In the rows, 128 means zero.
Each row has a class, written after it.
110 157 159  96 129 195 101 105 105 131 173 153 140  96 133 171 143 139 138 144 175 101 127 138 109 137 108  81 130 155 139 136  97 155 231 149 120 154 169 162 122 121 136 108 108 -> j166
115 135 134 134 119 131 105 141 174 128 180 104 130 121 129 141  80 146 157 164 122 131 143 119 127 117 137 130  75  69 128 113 158  93 140 116 126 128 171 145 137 113 114 123 126 -> j625
117 148 125 122 113 166 113 124 131 132 118 127 113 119 108  89 153 133 184 121 130 115 127 115 100 162  74 114 130 186 120 136 176 126 104  97 139 128 143 132 162 157 100 192 127 -> j542
114 161 124  86 101 123  91 141 111 135 106 123 149 144 130 112 145 132 115 121 157 134 122 152 115 157 111 124 104 158 151  94  94 149 119  93  98  79  93 116 148 150  82 126 129 -> j668
155 145 145 142 113 139 152 154 125 130 118 107 129 132 148  98 142 119 153 100  87  94 153 120 151 102 168 114 140 111 142 123 142 104  96 121 119 130 154 125 122 116 162 132 210 -> j982
145 103 139 151 147 146  98 128  96 142 128 131 125  81 154 151 102 134 140 119 105 130  94 120 151 161 102 136 131 162 141  85 144 103 102 117 144  98 155  94 157 136 134 129  95 -> j625
140  86 113 128 141  98 151 122 155 144  94 125 143 114 107 148 137 118  95 115 110  66 102  97 105 147 113 160  85 103 104  95 142 153 130 121 126 125 135 111 172 117 115 138  78 -> j922
134 197 135 108 134 139 135 150 118 138 201 124 127 112 159  62 101 113 159 122 114 133 117 111 140  89 157 121 134 142 129 101 101 142 151 101 179  96 155 135 128 103 153  87  99 -> j625
117 183 145 127 152 106 170 130 128 115 239 118 139 128 103 168  67 102 136 120 145 129 123 154 146 154 107 140 109 113 109 136  98  52 122 100 142  90 130 117 114 132 148 110 187 -> j625
100 167 155  87 132 138  87 110 112 130 144 108 126 109 143 144 171 120 163 149 154  99 143 151 136 135 121 126  97 150 141 166 152 121 122 118 103  77 118 128 110 106 126  93 130 -> j542
101  77  96 123 103 145 167 125 152  76 231 110 167 139 155  99  80  84 104  89 175 134  87  99  85 102 155 122 111 113 130 164 125  96 189 157  99 128 128 132 160 125 145  69 181 -> j353
141 151 128 142 118 128 164 142  59 116 197 104 129 130 172 113 125 149 173  96 131  81 101 130 159  89  98 129 129 124 150 192  98  61 115 102 117 125 106 113 110 138 168 134 209 -> j982
 76 110 130 150 182 102 163 104 121  79 155 139 125 133  76 121  89 125 108 131 117 155 131 113 135 115 112 154 176 103 163  92 123  91 153 169  91 143 129 115 130 139 123  84 143 -> j465
136 158 130 146 176 136 141 120 147 136 104 127 149 127  88 104 151  90 132 141 126 136 113 127 125 148 137 203 128 139 130 126 118 107 146 127 134 117 145 119 160 132 179 144  95 -> j209
114 156 128 112 142 121 122 146 115 175 133 137 150  96 157  76 128 129 121 140 141 117 113 137 165  83 133 120 130 139 137 116 132 165 105 156 130  67  82 135 147  96 119 106 145 -> j922
 80 100 111 154 145 108 104 114  72 112 161 148 143 101 129 118 205  98 136 155 175 105 135 138 125  99 104 171 128 120 177 132  86  65 147 132 126 154  98 129 101 108 132  58 112 -> j982
121 168 119 142 157  99 128 137 199 108 157 115 151 152 169 181  56 124 111 134 151 136  95  92 132  80 196 130 138 126 110 157 117  85 163 130 133 152 178 133 128 164 157 142 159 -> j209
 93 122  97  98 151 123 130 154 175 116 123 123  96 120 155  99 101 115 145  61 156 105 123 146 131 113 108 118 139 151 120 126 118 114 109 121  81  87 135 109 123 124 154 110 175 -> j982
107  55 165 127  98 151 161 143 150 133 161  97 178 174 157 104 110 144 113 105 141 137 122  95 121 150 107 125  74 103 118 124 106  70 137 165 147 142 168 115  97 105 120 121  98 -> j307
176 120 117 112 138 121 132 138  69 152 122 126 116 147 128 117 127 137 129  94  95 109 134 158 163 132 116 120 120 129 137 122 111 142  82  87  75  35 122 119 135 136 163 138 167 -> j465
 99 130 117 124 114 129 128 134 148 121 192 118 150 123 180  81 136 146 153 116 113 117 124 132 128  47 165 143 105 129 136 156 123  89 129  94 105 123 114 142 150 143 140 109 137 -> j982
 82 135 144 142 155 162 108 138 133 164 198 116 121 112  82 112 149 101 116 121 115 177 119 179 142  91  63 161 149  84  94 202 128  97 188 156 135 114 122 142 140 114  69 104 164 -> j307
143 113  95 109 114 167 107 158 184 152  98 153 122 125 115  88  78 151 115 104 133 155  89 148 107 129 120 124 134 138  99 156  95 130 103  91  84 116 122 114 129 144 143 111 156 -> j209
103 170 107 125 132 176 127 130  74 143  91 123  96 120 101  56 204 138 146 151 116  84 131 150 124 118  75 108 139 148 115 194 134 168 135 105  91 129 114 126 161  99 116  95 151 -> j166
151 135 110 157 118 137 159 116 141 125 153 139 129 125 158 158 167 156 165 154 113  99 113 104 137 112 130 113  74 103 107 161 193 133 134 141 126 113  79 113 163  84 189 129  79 -> j625
127 122 119 137 168 137 135 119 138 120 132  99 132 152  91 173 101 119 151 137 125  93 123 126 124 161 124 156 103 129  85 137 141  97 150 103 112 161 139  94 116 126 122 156 162 -> j166
116  74 107 108 163 113  93 141 116 108 150 125 119 134 132 161 111 145 154 131 152 113  73 146 110 164  89 113 142 127 107 140 172 130 141 145 105 116 103 117 121 137 111 103 121 -> j922
106  93 103 150 167  89  90 134  93 164 111  97 113 136 183 138 101 164 116 157 111  94  94 120 210  96 130 158 157 124 106 143 178  99 169 175 113 139 127 128 115 110 111  77 122 -> j166
140  56  81 111 162 132 127 134 116 135 117 118 154 147  98 125 161 112 140 129 145 130 147 153 164 103  96 136 113  99  99 122 145 118 162 166 112 134 161 179 149 114 113 125  70 -> j668
131 109 124 102 134 165 144 111 146 136 155 143 142 145 116 142  75 129 108 120 124 102 127 139 135 115 106 133 112 138 130 193 107 132  93  98 120 128 144 123 148 135 123 137 132 -> j353
112 106 161 117 242 125 112 140  96  67 130 115 150 122 155 138 134 146 121 136 127 166 100 170 137 107 112 118 186 109 133 139 160  95 140 130  65 129 144 143 117 130 128  61 200 -> j982
118 141 126 127 154 156 143 112 136 122 165 156 133 160 122 217 124 125 145 123 131  79 163 132 165 128  86  86 155 110 144 127 171 112 115 150 108 116 144 157 172 145 115 162  99 -> j668
154 191 164 131 138 102  94 105 115 159 145 159 102 110 180 160 115 121  85 143 156 111 115 147 143  99 146 151 139 123 148 160 112  98 101 134 121  76  84 114 100 143 163  97 145 -> j209
149 124 116 131 111 197 108 132 127 133 187 172 166  98 128 138 121 143 143 105 163 139 122 145 118  96  42 108 119 132 129 116  88 108 118  85 115 117  92 120 112 110 123 150 171 -> j982
111  83 157 125 121 109  80 120 100 137 197 133 118 128 152 160  84 145  94 128 137 170  87 143 133 147 146  83 136 108 138 130 104  84 209 177 141 134 151 135 103 143 105  59 133 -> j625
135 149 157 179 174 149 113 152 134 108  80 126  75 107 148 117  77 138 143 152  88 187 127 115  84 127 186 153 138  79 120 134 177 108 144 130  65 122 114 111  94 133 151  82 201 -> j166
 97 142 152 128 167 157 132 115  94 108 138 154 146 128 125  87 140 139  82 149 119 154 100 158 117 132  76 135 145 109 123 133 160 110 157 166 107 119 166 168 115 145 133  82 191 -> j209
136 146 107 159 130 106  94 146 108 127 128 160 152 153 129 123 209 122  99 164  89 100  41 150 110 138 140 127 105 108  81 145 153 139 131  89 171 121  96 117 154 114 163 114 142 -> j209
115 156  96  87  92 142 112 135 122 153 141 139  86  83  92  37 121 122 140  71 136 106 101 128 107 108  86 142 129 128 119 123  94 148 164  92 115 111  82 117 126 111 107  93 174 -> j542
 88 152 161 101 122 150 131  95 162 103 189 126 113 133 161 102 126 171 172 154 111 113 150 133 148  76 137 128  86 117 140 170 164 103 123 161 121 106 128 114 148 104 181  82  14 -> j625
126 112 118 133 178 125 189 133 121 142 158 130 127 129  57 159 116  84 142 102  96 120 116 143 132 175 110 121 128 134 106 119  92 134 128 113 121 101 147 114 113 114 126 123 159 -> j465
108 105 154 146 155 124 142 159 151 117 118 186 157  93 120 188 134 122 115  91 130 150 113 119 146 127 175 134 181 129 160 116  66  86 208 168 121 154 138 133 101 137 225  72 128 -> j465
144  80 108 126 138 128 117 111 146 131 103 155 146 126  82 164 105 132 107 150 133 132 135 121 151 171 125 113 132 141 107  81 115 116 101 104 143 149 124 124 111  80 140 103 126 -> j542
107 122 121 149 117 144 115 158  91 132 133 145 144 127 158 130 159  99  90 118 139 153 119 147 101 154 103  93  98 137 141 195  84 134 114  96 125  50 121 131 149 128 141 109 153 -> j922
116 128 102 102 137 145 136 157  89 132 146 166 208 145 149 124  75 127 111 116 137 150  71 109 139  94 115 144 141 151 118 130 138 167 141 152 127 113 154 143  88 171  74 109 151 -> j353
138  98 126 177 131 151 127 108 169 148 103 116 104 107 146 159 125 111 152 131 131 113 168  65 101 122 152 164  92 129 139  89 144  93 103 119 136 152 149 106 136 121 125 179 119 -> j307
123 113  82 144 150  89 178 153 149 133 129 126 112 132  91 147 128 105 135 115 100 120 118 128 147 143 125 137 146 142  83 134 119 126 133 118 128 121 137 127  98 109 150  93 145 -> j465
128  99 122 130 124 163 115 151 144 175 169 134 125 137 149  85  86 124 110 108  99 127  96 125 119 110 118 107 147 124 100 162 139 127 141 137 129 115 134 131 137 134  96 115 168 -> j922
156 147 169 138 158 116 147 114 100 127 105 102 117 115 141 145 124 128  80 139 128 135 125 101 104 165 118 158 162 131 140 110 139 135 147 118 125 153 160 136 137 147  96 132 176 -> j307
116 139 115 144 107 207 178 121 128 118 184 100 129 110 128  98 121 121 120 111 117 132 134 114 108 106 114 112 105 108 124 174 121 135 164 112  98 133 150 141 172  98 140 130 241 -> j307
131 135 114 131  96 172 141  96 100 139 182 132 141 179  99  61 154 111 126  92 145 128 106 117 111 106 103  98 122 151 102 121  75  61 146 161 118 104 122  95 112 137 142 104 183 -> j209
109 128 134 130  96  83 159 177 162 109  94 126 160 137 109 159 175 141 144 118 118 106 142 117 150 155 114 109 123  89 151 105 159 149  97 136 111  97 101 122 133  97 134 109  79 -> j465
112 131 105 149  92  88 148 122 144  86 169 147 109 165 122 160 101 128  87 108  99 120 121 127 125 117 136  94 137 137 104 144 125 103 114 112 130 125 124 103 124 151 152 125 194 -> j465
 98  96  99 151 147 114 167 127 112 127 155 142 142 127 173 108 160 126  89 118 109 109 108 117 145  75  97 136  87 131  97 149 120 110 159 141 133 106 145 143 109  99 173  93 149 -> j465
123 105  81 139  95 126 153 127 124 123 123 154 151 156 142 141 112 118 102 112 161 140 131 115 134 110  96 142 131 144  98 127 163  87 113 186  83 121  98 120 101 167  98 111 154 -> j668
116 137 116 108 137 137 109 170 161 153 144 140 105 137  74  76 140 105 172 105 108 131 152 173 129 118 121 129 107  87  93 145 142 103 112 109 134 104 147 135 135 132 129 129 136 -> j625
 82 110 139 163 167 103  88 150 146 136 146 113 116 112 119 127  93 133 118 152 133 122 120 144 154 186 106 150 167  93 145  70 165  77 159 118 130 145 107 147 172 104 110 114 168 -> j166
 89 157 133 158 149 122 141 103 151 147 188 153 108 167 103 111 121 168 128 166 108 115 133 134 122 135 140 143 112 115 103 105 101  54 179 102 118 126  98 156 161 128 181 102 116 -> j166
137 145 119 106 117 141 102 137 151 151 155 127 150 162 113  98 102 137 137 111 122 122 150 135 186  93 119 126 152 126  97 118 151  76 107 120 111  96 120 135 130 116 138 121 178 -> j542
146  69 111 135 109 165  97 121 100 177 118 126 150 115 120 170 143  71 138 117 144  70 106 142 177 158 123 155  91 133 129 148 127 116 139 201 157 122 176  96  88  95 159 142 115 -> j209
135 168 137 125  92 120 129 157 111 160 158 142 115  84 202 130  90 118 107  68 181  93 142 101 161  89  58 113 131 113 177 152 106 107  98 131 129  57 150 131 156 149 120 134  80 -> j625
113 144 152 127 172 135 127 123 109 111 174 131  89  80 134 144 113 116 113 114 112 183 139 175 140 102  93 128 145 121 104 202 136  97 167 123 161 156 127 139  75 129 110  93 226 -> j625
117 160 137 162 134 151 120 142 130 164 132 103 174 129 154 144 137 147 144 181 147 156 123 110 122 189 134 120 118 189 159 140 121 115 128  83 124 115  85 129 153 125 116 165 213 -> j922
150 122 137 168  77 146  63 128 137 103 154 126 152 134 194 109 148 141  85 145 124 194 127 135 106  73 129 150  83 118 134 182 116 105 186 102 157 131 127 131 132 121 165 161 140 -> j982
 92 139 114 119 138 146 130 131 170 146 171 155 111 165  89 142  77 118 110 128  88 112 158 160 159 159 118 121 160 137 107 148 127 121 128 110 161 136 136 142 118 118 142 130 202 -> j922
112 120 126 121 148 121 104 125 100 140 135 145 126 134 175 127 137 134  53 138 122 116 132 160 145 173  51 125 151 161 126 136 148 138 100  92 132  64 119 155 150 118 129  93 147 -> j922
135 122 118 116 102 115 139 133  64 146 196  89  73 116 174  65  87  98 118  69 140  94 111 114 118 163 118 138 127 118 162  85 101 136 134  96 140  81 114 123 135 112 116 112 198 -> j307
146 142 151 131 115 126 105 119  60 134 193 104 127 129 125 138 101 145 155 199  96 142 120 138 137 153 166 124 130 137 136 144 120 102 144 108 161 163 178 145  89 142 103  77 139 -> j625
 99 104 121 134 146 140 169 125  71 136 164 128 146 128 116  53 106 112 125 145 137 161 125 142 142 136 150 144 132 119 154 119 151 146 116 174 125 130 116 149 149 134 107 144 197 -> j307
101 107 169 121 161 119  84 115 102 134 144 150 169 130 124  49 176 130  81 126 121 149 110 128 104 105 101 145 138 115 122  79 137  70 167 117 145 138 140 165 155 158  83 107 137 -> j542
106 117 134 109 140 155 131 148 162 145 111 125  98 100 139  80  80 167 151  99 120 124 107 144 146 123 129 142 128 140 105 142 117 117 159 137 103 135 106 113 123 107 172  99 126 -> j166
 93 171 118 135 143 180 142 107 160 167 184 149 114 154 115 133 131 107 139 128 100  93 149 130 150 129 113 100 109 144 110 150 138 110 117 120 130  98 116  95 142  94 135 124 173 -> j625
126 129 136 142 116 108 110 127 103 138 158 148 113 132 222 117 134 146 101 123 124 125 171 128 151  61 114 140 134 102 166 161 152 104 123 121 130 116 125 177  95 146 119 122 142 -> j982
138 179 150 168 125 135 144 131 168 129 168  93 107 147 113 141  45 108 134 151 122 123 154 113 154 147 141 144 152  98 132 153 153 101 125 135 129 126 124 104 156 102 136 147 135 -> j166
121 123 112  94 145 148 138 126 125 113 133 113 137 135 104 135 134 118 192  97 114  88 152 134 160 171 124 160 126 173 129 136 132 101 115  67 136 128 148 130 131 126 179 148 121 -> j542
162  79 142  98 139 134 113 131 102 131  89 140 148 105 123 124 101 167 117 164 149  70 105 130 108 113 144 157 123  74 173 171 157 137 103 120  62 190 137 150 152 164 109 118 168 -> j353
 82 162 119 151 109 118 108 156 139 137 152 107 140 152 109 133 180 122 162 156 134 117 169 144 163 119 104  94 131 146 141 140 118  75  89 111 112  73 145 137 142 115 128 116 159 -> j465
129 106 130 130  74 121 181 145 187 165 124 133 178 115 106 184 126 165 146 132 121  67  97 115 163 136 121 110  65 104 108 138 145 122  76 147 134 121  88 118 147  83 130 123 101 -> j353
139 115 116 126 157 149 137 147  97 155  95 148 149 143 121  88 151 135 124 120 128  99 118 123 129 135  84 152 153 143 131 154 117 113  84  97 100 126  75  97 126 132 128 115 170 -> j922
153 131 126  89 173 116 171 148  74 145 134 113 113 133 104 130 109 123 160 107 161  75 120 138 138 160 113 121 148 106 143 133 105 150  84 108  93 112 139 134 134 138 116 135 151 -> j307
 98 105 119 161 200  96 101 152 100 128  75 163 156  73 116 128 129 117 133 188 134 182  47 157 137 145 178 149 121 150 127 119 113 138  93 135 184 163  97 107  90 118 131 117 158 -> j209
140 150 108 122 108 147  90 145 133 149 127 129 132 131  87 136 103 113 124 133 129 156 127 145 152 137 126 127 156 131 140 140 119 160 148 115 139 118 106 130 124 102 103 118 209 -> j353
162 103 126 159 155 135 134 135 162 117 121 123 116 132 106 165 101 134 148 128 137 110 141  88 124  91 100 110 129  84 121 110 123  81 107 136  81 123 159 103 117 105 149 129 133 -> j465
126 116 135 130 139 110 149 144 140  99 119 115 166 118 109 123 183 122 162 135 173  90 140 114 111 111 157  98  99 113 144 127  94  83  97 118 117 124 114 126 185 110 186 123 112 -> j922
